Below are the code and all the weights of a small trained network. Each question names an input and a class and asks about switching units off, where a switched-off unit gives its printed mean instead of its output.

import numpy as np


def w(rows, s, z=0):
    codes = np.array(rows[::2]) - 128.0
    scale = np.full(codes.shape[1], s)
    scale[-1] = z or s
    return codes * scale


def f(y):
    return y / 2 * (1 + np.tanh(0.7978845608 * (y + 0.044715 * y**3)))


def log_softmax(a):
    a = a - a.max(-1, keepdims=True)
    return a - np.log(np.exp(a).sum(-1, keepdims=True))


def net(x, mask):
    res = np.array(x, float).reshape(1, 6) / 4 @ E
    y = f(res @ A[0][:, :-1].T + A[0][:, -1])
    res = res + np.where(mask, y, B[0][:, -1]) @ B[0][:, :-1]
    return log_softmax(res[-1] @ U[:, :-1].T + U[:, -1])


A, B = {}, {}
E = w([
[129,126,128,123,128],'x0',
[75,105,246,216,156],'x1',
[220,252,156,114,184],'x2',
[115,128,130,113,136],'x3',
[131,128,127,133,126],'x4',
[176,77,94,138,231],'x5',
],0.011)
A[0] = w([
[158,201,38,100,128,120],'n0',
[189,235,160,117,191,1],'n1',
[115,141,250,177,193,83],'n2',
[122,229,171,120,54,118],'n3',
[124,68,105,146,141,44],'n4',
[168,118,131,141,240,59],'n5',
[175,109,102,141,206,171],'n6',
],0.018,0.0041)
B[0] = w([
[191,137,76,113,151,213],'n0',
[90,5,112,157,95,241],'n1',
[200,131,50,97,132,253],'n2',
[85,206,204,131,153,201],'n3',
[107,101,150,148,115,172],'n4',
[76,197,190,120,126,218],'n5',
[122,198,176,130,136,210],'n6',
],0.022,0.019)
U = w([
[234,152,51,69,171,123],'0',
[82,185,216,95,148,27],'1',
[71,7,141,131,96,254],'2',
],0.011,0.0025)

Each question gives the input, the list of numbers given to net, and the class t.
The units are the neurons (one row each of A and B). Each row of codes is followed by its name. A weight is (code - 128) times the scale printed after its matrix; where a second scale follows, it is the last column's (A, B and U).
mask holds one flag per neuron, in row order. A switched-off neuron (its flag False) gives its mean, the last column of its row in B, instead of its output. The means were averaged over made-up inputs and are rounded, as every weight is.
A unit's drop is (log p(t) with every unit on - log p(t) with that unit switched off) / (log p(t) with every unit on - log p(t) with every unit switched off).
The circuit of an input: a set's keep is (log p(t) with only the set's units on - log p(t) with every unit switched off) / (log p(t) with every unit on - log p(t) with every unit switched off). Starting from all 7 units, units are removed one at a time, each time the one whose removal leaves the highest keep (on an exact tie, the one counted first), for as long as the keep stays at least 0.8.
circuit, biggest first: the units of the circuit, biggest drop first
k most important neurons: the k neurons with the biggest drops, biggest first
drop of u: that unit's drop, to one decimal
input [4,-4,-3,5,-8,5], class 1: circuit, biggest first => [n2]
input [-4,6,7,4,5,-5], class 2: 2 most important neurons => [n1; n0]
input [2,-1,-6,-5,7,-6], class 1: 2 most important neurons => [n1; n2]
input [6,5,-4,4,-2,4], class 0: 2 most important neurons => [n1; n2]
input [-4,7,-1,5,1,-7], class 0: 3 most important neurons => [n2; n5; n6]
input [1,-5,4,5,4,-7], class 1: 2 most important neurons => [n3; n2]
input [-1,2,-1,5,-5,0], class 0: 2 most important neurons => [n1; n5]
input [-4,-2,-2,5,3,3], class 1: 3 most important neurons => [n2; n1; n0]
input [-4,4,0,8,7,4], class 0: 2 most important neurons => [n2; n3]
input [-8,3,5,1,5,8], class 1: 2 most important neurons => [n5; n6]
input [-5,2,3,3,-4,2], class 2: 3 most important neurons => [n0; n1; n3]
input [-3,-7,1,-3,7,-8], class 1: 2 most important neurons => [n3; n2]
input [-6,-2,5,0,-1,8], class 1: 2 most important neurons => [n5; n6]
input [-7,-2,8,8,6,-5], class 2: circuit, biggest first => [n1]
input [8,-1,4,-1,3,0], class 2: drop of n1 => 0.8
input [4,8,7,4,3,-2], class 0: drop of n2 => 5.7
input [4,6,7,2,-2,-5], class 2: drop of n1 => 2.5
